Below is a small trained network, with its code and all its weights. Each question gives an input and a class and asks what happens when units are switched off, that is, made to give their printed mean instead of their output.

import numpy as np


def w(rows, s, z=0):
    codes = np.array(rows[::2]) - 128.0
    scale = np.full(codes.shape[1], s)
    scale[-1] = z or s
    return codes * scale


def norm(h):
    return h / np.sqrt((h * h).mean(-1, keepdims=True) + 1e-5)


def f(y):
    return y / 2 * (1 + np.tanh(0.7978845608 * (y + 0.044715 * y**3)))


def log_softmax(a):
    a = a - a.max(-1, keepdims=True)
    return a - np.log(np.exp(a).sum(-1, keepdims=True))


def net(x, mask):
    res = np.array(x, float).reshape(1, 5) / 4 @ E
    u = 0
    for l in range(3):
        y = f(norm(res) @ A[l][:, :-1].T + A[l][:, -1])
        res = res + np.where(mask[u : u + 6], y, B[l][:, -1]) @ B[l][:, :-1]
        u += 6
    return log_softmax(norm(res)[-1] @ U[:, :-1].T + U[:, -1])


A, B = {}, {}
E = w([
[160,254,138,198,65,129,92,48,168,134,176],'x0',
[142,122,193,189,104,24,171,127,93,195,196],'x1',
[8,96,151,112,170,40,147,73,122,65,109],'x2',
[84,174,61,42,162,76,35,96,89,170,187],'x3',
[140,140,135,90,105,125,104,109,132,105,138],'x4',
],0.002)
A[0] = w([
[106,89,124,51,146,118,96,137,96,104,93,167],'0.n0',
[124,106,159,157,134,34,152,114,114,129,161,149],'0.n1',
[95,87,143,143,161,195,195,155,159,51,2,72],'0.n2',
[106,134,144,126,131,116,119,123,125,113,146,160],'0.n3',
[190,160,101,140,103,226,133,174,137,157,138,26],'0.n4',
[102,67,135,103,164,27,141,122,70,158,176,8],'0.n5',
],0.0035,0.0016)
B[0] = w([
[48,67,170,165,161,62,218,169,130,136,169,189],'0.n0',
[131,185,154,116,145,154,170,212,143,162,61,201],'0.n1',
[183,131,80,65,129,135,72,28,189,111,254,251],'0.n2',
[143,128,108,110,118,128,184,162,113,118,87,146],'0.n3',
[195,117,55,167,94,251,33,125,106,139,148,180],'0.n4',
[95,122,119,175,161,83,173,254,154,244,73,187],'0.n5',
],0.0029,0.0024)
A[1] = w([
[94,107,112,37,132,84,113,91,149,131,158,143],'1.n0',
[104,185,116,221,108,57,92,97,110,182,180,133],'1.n1',
[197,5,152,129,131,147,185,175,118,159,186,191],'1.n2',
[103,17,153,101,140,210,151,146,131,24,13,50],'1.n3',
[208,166,150,163,52,183,148,83,171,107,115,102],'1.n4',
[92,176,173,194,71,116,128,44,181,31,143,2],'1.n5',
],0.003,0.00065)
B[1] = w([
[95,98,111,89,158,91,191,143,91,77,141,184],'1.n0',
[94,65,125,107,147,150,180,153,157,24,104,212],'1.n1',
[55,252,130,111,115,100,103,51,114,80,106,216],'1.n2',
[158,158,65,119,190,137,113,86,221,104,243,171],'1.n3',
[133,125,137,194,130,134,131,167,181,171,117,250],'1.n4',
[89,132,173,130,110,101,136,155,74,130,60,203],'1.n5',
],0.0036,0.0018)
A[2] = w([
[142,182,95,73,81,147,71,165,27,196,121,42],'2.n0',
[70,82,106,56,184,64,170,144,121,131,149,145],'2.n1',
[162,125,83,41,154,146,76,111,80,137,184,82],'2.n2',
[228,120,69,141,110,226,72,150,129,165,141,8],'2.n3',
[208,183,180,184,50,195,111,63,217,79,105,242],'2.n4',
[136,148,252,246,48,130,179,117,150,133,104,1],'2.n5',
],0.0033,0.0011)
B[2] = w([
[149,3,197,69,174,110,97,64,101,90,74,135],'2.n0',
[215,163,117,135,165,198,133,66,242,77,220,208],'2.n1',
[129,80,243,136,150,54,172,105,103,124,78,158],'2.n2',
[205,85,120,172,68,208,72,96,117,174,135,191],'2.n3',
[93,105,111,180,193,103,167,230,168,243,192,252],'2.n4',
[51,126,124,39,199,34,183,153,72,127,92,202],'2.n5',
],0.0031,0.004)
U = w([
[99,203,115,95,23,107,79,101,78,59,115,14],'0',
[187,54,180,59,116,129,53,78,13,139,39,93],'1',
[50,159,152,170,178,31,221,235,139,207,117,207],'2',
[110,164,157,124,48,112,167,141,52,96,28,32],'3',
[223,106,76,204,77,253,59,145,170,205,178,197],'4',
[112,108,89,28,212,110,152,49,188,7,224,193],'5',
[92,147,98,157,68,159,135,103,97,45,3,4],'6',
],0.0063,0.0029)

Each question gives the input, the list of numbers given to net, and the class t.
The units are the neurons (one row each of A and B). Each row of codes is followed by its name. A weight is (code - 128) times the scale printed after its matrix; where a second scale follows, it is the last column's (A, B and U).
mask holds one flag per neuron, layer by layer. A switched-off neuron (its flag False) gives its mean, the last column of its row in B, instead of its output. The means were averaged over made-up inputs and are rounded, as every weight is.
A unit's drop is (log p(t) with every unit on - log p(t) with that unit switched off) / (log p(t) with every unit on - log p(t) with every unit switched off).
The circuit of an input: a set's keep is (log p(t) with only the set's units on - log p(t) with every unit switched off) / (log p(t) with every unit on - log p(t) with every unit switched off). Starting from the 12 units with the biggest drops (on a tie, the unit counted first), units are removed one at a time, each time the one whose removal leaves the highest keep (on an exact tie, the one counted first), for as long as the keep stays at least 0.8.
units of the circuit, in order: the units of the circuit, biggest drop first
unit that matters most: the unit with the biggest drop
k most important neurons: the k neurons with the biggest drops, biggest first
k most important neurons of layer l: the k neurons of layer l with the biggest drops, biggest first
drop when u is switched off: that unit's drop, to one decimal
input [-6,2,7,1,-8], class 5: 4 most important neurons -> [2.n1, 2.n4, 1.n4, 1.n5]
input [4,-2,4,-8,5], class 2: units of the circuit, in order -> [2.n4]
input [-5,8,-8,1,6], class 1: units of the circuit, in order -> [2.n0, 1.n2, 2.n4]
input [8,3,-5,-3,4], class 2: 3 most important neurons -> [2.n4, 2.n5, 0.n2]
input [-4,1,5,1,-4], class 5: 3 most important neurons -> [2.n1, 2.n4, 1.n4]
input [-8,2,-6,5,0], class 5: units of the circuit, in order -> [2.n1, 1.n2]
input [7,-6,1,2,-3], class 2: 2 most important neurons -> [2.n4, 0.n2]
input [1,-7,-7,7,-1], class 1: units of the circuit, in order -> [2.n0, 2.n2]
input [7,1,-3,-8,8], class 2: 2 most important neurons -> [2.n5, 2.n4]
input [-3,1,-5,1,-4], class 1: 2 most important neurons -> [2.n0, 2.n1]
input [-4,6,8,-8,-2], class 5: units of the circuit, in order -> [0.n2, 2.n4]
input [6,7,-5,1,-1], class 2: 2 most important neurons -> [2.n5, 1.n1]
input [5,2,-2,2,5], class 2: 2 most important neurons -> [0.n2, 2.n5]
input [8,4,-2,-7,2], class 2: 2 most important neurons -> [2.n5, 2.n4]
input [4,5,-4,-2,7], class 2: 2 most important neurons -> [2.n5, 0.n2]
input [-6,1,-6,1,2], class 1: unit that matters most -> 1.n2
input [2,3,-5,7,3], class 1: 2 most important neurons -> [2.n0, 2.n2]
input [-3,1,0,-4,-1], class 5: 2 most important neurons of layer 0 -> [0.n4, 0.n2]
input [-6,0,6,-1,0], class 5: 2 most important neurons of layer 2 -> [2.n1, 2.n4]
input [0,-6,-5,8,-4], class 1: drop when 2.n2 is switched off -> 0.2
input [-6,-6,-8,6,-8], class 1: drop when 2.n2 is switched off -> 0.4
input [-2,6,-7,6,-2], class 1: drop when 2.n4 is switched off -> 0.1
